Below is a small trained network, with its code and all its weights. Each question gives an input and a class and asks what happens when units are switched off, that is, made to give their printed mean instead of their output.

import numpy as np


def w(rows, s, z=0):
    codes = np.array(rows[::2]) - 128.0
    scale = np.full(codes.shape[1], s)
    scale[-1] = z or s
    return codes * scale


def norm(h):
    return h / np.sqrt((h * h).mean(-1, keepdims=True) + 1e-5)


def f(y):
    return np.maximum(y, 0)


def log_softmax(a):
    a = a - a.max(-1, keepdims=True)
    return a - np.log(np.exp(a).sum(-1, keepdims=True))


def net(x, mask):
    res = np.array(x, float).reshape(1, 5) / 4 @ E
    u = 0
    for l in range(2):
        y = f(norm(res) @ A[l][:, :-1].T + A[l][:, -1])
        res = res + np.where(mask[u : u + 5], y, B[l][:, -1]) @ B[l][:, :-1]
        u += 5
    return log_softmax(norm(res)[-1] @ U[:, :-1].T + U[:, -1])


A, B = {}, {}
E = w([
[5,162,167,122,105],'x0',
[139,245,69,119,80],'x1',
[127,132,128,127,130],'x2',
[154,70,135,45,61],'x3',
[130,132,131,130,129],'x4',
],0.0021)
A[0] = w([
[75,150,89,194,186,53],'0.n1',
[186,79,4,123,148,254],'0.n2',
[54,106,127,93,59,64],'0.n3',
[131,13,214,147,157,131],'0.n4',
[121,96,146,63,90,210],'0.n5',
],0.0031,0.0022)
B[0] = w([
[168,213,226,196,169,157],'0.n1',
[20,199,157,169,144,252],'0.n2',
[86,209,143,142,218,159],'0.n3',
[88,209,5,212,19,215],'0.n4',
[183,212,157,194,155,209],'0.n5',
],0.0027,0.0031)
A[1] = w([
[144,87,138,29,32,198],'1.n1',
[249,111,9,129,208,183],'1.n2',
[144,179,124,139,95,114],'1.n3',
[87,3,175,171,175,176],'1.n4',
[73,228,152,230,152,250],'1.n5',
],0.0048,0.0018)
B[1] = w([
[160,114,172,231,238,149],'1.n1',
[11,133,209,76,85,169],'1.n2',
[147,62,50,186,101,159],'1.n3',
[183,252,40,97,65,154],'1.n4',
[169,62,151,94,120,255],'1.n5',
],0.0047,0.0083)
U = w([
[148,197,36,153,74,143],'0',
[145,96,153,146,114,178],'1',
[50,148,191,77,131,147],'2',
[171,150,180,203,219,118],'3',
[157,92,133,117,111,137],'4',
[129,81,62,77,202,55],'5',
[64,132,20,61,250,1],'6',
[65,129,33,83,222,9],'7',
],0.011,0.0091)

Each question gives the input, the list of numbers given to net, and the class t.
The units are the neurons (one row each of A and B). Each row of codes is followed by its name. A weight is (code - 128) times the scale printed after its matrix; where a second scale follows, it is the last column's (A, B and U).
mask holds one flag per neuron, layer by layer. A switched-off neuron (its flag False) gives its mean, the last column of its row in B, instead of its output. The means were averaged over made-up inputs and are rounded, as every weight is.
A unit's drop is (log p(t) with every unit on - log p(t) with that unit switched off) / (log p(t) with every unit on - log p(t) with every unit switched off).
The circuit of an input: a set's keep is (log p(t) with only the set's units on - log p(t) with every unit switched off) / (log p(t) with every unit on - log p(t) with every unit switched off). Starting from all 10 units, units are removed one at a time, each time the one whose removal leaves the highest keep (on an exact tie, the one counted first), for as long as the keep stays at least 0.8.
units of the circuit, in order: the units of the circuit, biggest drop first
unit that matters most: the unit with the biggest drop
top k neurons: the k neurons with the biggest drops, biggest first
top k neurons in layer l: the k neurons of layer l with the biggest drops, biggest first
drop when u is switched off: that unit's drop, to one decimal
input [2,6,-8,-1,2], class 1: unit that matters most	1.n4
input [6,-8,6,0,1], class 0: units of the circuit, in order	1.n4; 1.n2
input [-8,6,-6,3,7], class 2: top 3 neurons in layer 1	1.n2; 1.n4; 1.n5
input [-7,5,-2,-5,2], class 2: units of the circuit, in order	1.n2; 0.n4
input [5,4,-7,-3,-3], class 1: top 3 neurons in layer 1	1.n5; 1.n2; 1.n4
input [4,6,4,8,5], class 3: top 2 neurons	1.n1; 0.n4
input [-3,6,5,8,7], class 3: top 3 neurons	1.n1; 0.n4; 1.n4
input [-1,-6,3,5,4], class 0: top 2 neurons	1.n4; 1.n5
input [3,4,-1,3,7], class 4: top 2 neurons	1.n4; 0.n4
input [-8,-5,-1,-3,4], class 2: top 2 neurons	1.n2; 1.n3
input [-7,4,1,0,3], class 2: top 2 neurons	1.n2; 0.n4
input [-5,-5,1,4,-1], class 0: top 2 neurons in layer 0	0.n2; 0.n3
input [0,3,-5,-3,-8], class 4: top 2 neurons	1.n5; 1.n1
input [0,3,-5,8,-8], class 3: units of the circuit, in order	1.n1
input [4,-6,1,-1,6], class 0: top 3 neurons	1.n4; 1.n2; 0.n2
input [-1,-7,3,8,7], class 3: units of the circuit, in order	1.n1; 1.n5
input [4,4,4,-7,7], class 3: units of the circuit, in order	1.n2; 0.n4; 1.n5
input [4,-4,3,-4,1], class 0: top 2 neurons	1.n4; 0.n2
input [-3,3,-7,-4,1], class 1: top 3 neurons	1.n5; 1.n1; 1.n4
input [-8,4,5,3,2], class 2: top neuron in layer 0	0.n4
input [0,-7,-4,5,7], class 0: top 2 neurons in layer 1	1.n4; 1.n5
input [-8,0,1,4,-7], class 2: top 2 neurons in layer 1	1.n2; 1.n5
input [0,-1,0,6,4], class 3: top 2 neurons	1.n1; 0.n1
input [-8,1,1,6,2], class 2: top 2 neurons	1.n2; 1.n5
input [5,-7,-2,1,-5], class 0: top 3 neurons	1.n4; 1.n2; 0.n2
input [-3,3,-7,8,-4], class 3: top 3 neurons	1.n1; 1.n5; 0.n4
input [-4,3,-8,-4,1], class 1: top neuron	0.n2
input [-3,-7,2,-2,-4], class 0: drop when 1.n4 is switched off	0.6
input [8,-8,2,3,-1], class 0: drop when 1.n4 is switched off	0.8
